Below is a small trained network, with its code and all its weights. Each question gives an input and a target symbol and asks what happens when units are switched off, that is, made to give their printed mean instead of their output.

import numpy as np


def w(rows, s, z=0):
    codes = np.array(rows[::2]) - 128.0
    scale = np.full(codes.shape[1], s)
    scale[-1] = z or s
    return codes * scale


def norm(h):
    return h / np.sqrt((h * h).mean(-1, keepdims=True) + 1e-5)


def f(y):
    return np.maximum(y, 0)


def softmax(a):
    e = np.exp(a - a.max(-1, keepdims=True))
    return e / e.sum(-1, keepdims=True)


def log_softmax(a):
    a = a - a.max(-1, keepdims=True)
    return a - np.log(np.exp(a).sum(-1, keepdims=True))


def net(x, mask):
    ids = ['ΛΞΠΦΨαεζημτ'.index(c) for c in x.split()]
    T = len(ids)
    res = E[ids] + P[:T]
    q, k, v = (norm(res) @ M[0].T for M in (Q, K, V))
    z = softmax(np.where(np.tri(T) > 0, q @ k.T / 3**0.5, -1e9)) @ v
    res = res + np.where(mask[0], z, O[0][:, -1]) @ O[0][:, :-1]
    y = f(norm(res) @ A[0][:, :-1].T + A[0][:, -1])
    res = res + np.where(mask[1:17], y, B[0][:, -1]) @ B[0][:, :-1]
    return log_softmax(norm(res)[-1] @ U[:, :-1].T + U[:, -1])


Q, K, V, O, A, B = {}, {}, {}, {}, {}, {}
E = w([
[145,60,149,98,168],'Λ',
[115,105,82,100,149],'Ξ',
[106,67,134,110,94],'Π',
[43,121,154,134,129],'Φ',
[181,144,141,77,58],'Ψ',
[172,224,121,127,183],'α',
[97,1,142,51,151],'ε',
[107,67,173,111,101],'ζ',
[108,134,164,101,39],'η',
[52,116,164,135,132],'μ',
[80,133,83,110,96],'τ',
],0.022)
P = w([
[2,111,163,42,198],'0',
[50,77,175,53,171],'1',
[72,89,170,96,165],'2',
[107,98,147,126,156],'3',
[140,115,127,152,144],'4',
[162,136,79,178,128],'5',
[146,183,65,74,158],'6',
],0.0084)
Q[0] = w([
[63,102,135,94,198],'H1',
[255,156,204,141,142],'H1',
[133,78,102,67,114],'H1',
],0.013)
K[0] = w([
[152,112,65,158,89],'H1',
[67,147,118,4,143],'H1',
[108,157,143,174,95],'H1',
],0.015)
V[0] = w([
[32,202,124,221,61],'H1',
[127,111,254,200,178],'H1',
[144,149,139,197,68],'H1',
],0.0087)
O[0] = w([
[177,154,219,241,95,134],'H1',
[125,145,206,2,119,62],'H1',
[53,46,167,62,74,3],'H1',
],0.0094,0.005)
A[0] = w([
[109,120,148,130,177,121],'N1',
[113,162,96,128,165,139],'N2',
[248,160,133,81,135,255],'N3',
[192,126,174,177,147,103],'N4',
[100,120,128,119,69,146],'N5',
[113,96,153,141,190,159],'N6',
[92,124,99,129,110,201],'N7',
[233,101,174,88,116,89],'N8',
[115,199,130,157,154,199],'N9',
[146,99,175,145,142,35],'N10',
[105,197,106,201,159,31],'N11',
[103,180,125,148,124,135],'N12',
[137,20,98,145,143,187],'N13',
[104,150,147,152,88,77],'N14',
[96,93,110,70,96,76],'N15',
[76,75,131,155,140,108],'N16',
],0.017,0.0045)
B[0] = w([
[166,99,106,107,109,182],'N1',
[172,101,134,145,88,205],'N2',
[152,7,226,130,174,197],'N3',
[76,151,107,87,169,184],'N4',
[142,133,169,127,131,175],'N5',
[141,136,89,167,89,218],'N6',
[100,81,164,162,175,222],'N7',
[57,63,127,190,152,166],'N8',
[178,112,132,54,73,219],'N9',
[130,154,90,126,159,155],'N10',
[117,162,103,126,75,232],'N11',
[172,122,114,113,154,192],'N12',
[143,162,157,105,136,254],'N13',
[168,128,153,115,99,164],'N14',
[117,167,127,138,109,204],'N15',
[102,147,113,168,183,215],'N16',
],0.014,0.0081)
U = w([
[91,47,62,210,92,24],'Λ',
[155,116,41,146,96,100],'Ξ',
[61,197,38,212,210,128],'Π',
[160,182,56,193,34,252],'Φ',
[83,33,143,180,114,46],'Ψ',
[226,158,173,29,128,181],'α',
[135,102,98,145,93,163],'ε',
[38,111,184,96,114,186],'ζ',
[170,161,192,109,42,106],'η',
[117,115,203,230,106,64],'μ',
[76,91,8,46,133,75],'τ',
],0.012,0.0042)

Each question gives the input, a string of symbols that net reads in full, and the target symbol t.
The units are the heads (3 rows each of Q, K, V and O) and the neurons (one row each of A and B). Each row of codes is followed by its name. A weight is (code - 128) times the scale printed after its matrix; where a second scale follows, it is the last column's (O, A, B and U).
mask holds one flag per unit, heads first, then neurons. A switched-off unit (its flag False) gives its mean, the last column of its rows in O or B, instead of its output. The means were averaged over made-up inputs and are rounded, as every weight is.
A unit's drop is (log p(t) with every unit on - log p(t) with that unit switched off) / (log p(t) with every unit on - log p(t) with every unit switched off).
The circuit of an input: a set's keep is (log p(t) with only the set's units on - log p(t) with every unit switched off) / (log p(t) with every unit on - log p(t) with every unit switched off). Starting from the 12 units with the biggest drops (on a tie, the unit counted first), units are removed one at a time, each time the one whose removal leaves the highest keep (on an exact tie, the one counted first), for as long as the keep stays at least 0.8.
circuit, biggest first: the units of the circuit, biggest drop first
unit that matters most: the unit with the biggest drop
top k neurons: the k neurons with the biggest drops, biggest first
drop of u: that unit's drop, to one decimal
input ζ Φ Ψ Λ Π α, target α: unit that matters most : N9
input Λ Λ ζ, target ζ: circuit, biggest first : [H1 N9 N15]
input Π Π Π Π τ, target Λ: top 2 neurons : [N7 N3]
input η Λ ε Λ Π τ, target Λ: top 2 neurons : [N7 N2]
input τ Π Π, target Π: top 3 neurons : [N16 N9 N3]
input τ Λ Λ μ, target τ: circuit, biggest first : [H1 N3]
input τ τ τ, target Φ: circuit, biggest first : [H1 N11]
input τ μ Λ ζ Λ τ Ξ, target Φ: circuit, biggest first : [H1 N11]
input ε Λ τ τ Ξ Ψ Ξ, target Π: top 3 neurons : [N9 N3 N13]
input μ μ τ τ Λ α Φ, target Ψ: top 2 neurons : [N7 N13]
input τ μ Λ Π μ, target Λ: top 3 neurons : [N1 N13 N6]
input Φ τ τ, target Φ: top 2 neurons : [N11 N3]
input Π η ζ τ Λ α, target α: top 2 neurons : [N3 N9]
input Λ τ Λ τ η Λ ζ, target μ: top neuron : [N5]
input τ ε Ψ μ, target Π: top 2 neurons : [N16 N3]
input ζ τ ζ Φ, target ζ: drop of N11 : 0.4
input Ψ μ τ τ μ η Φ, target μ: drop of N8 : 0.1
input Π ζ ε μ μ, target α: drop of H1 : 0.9
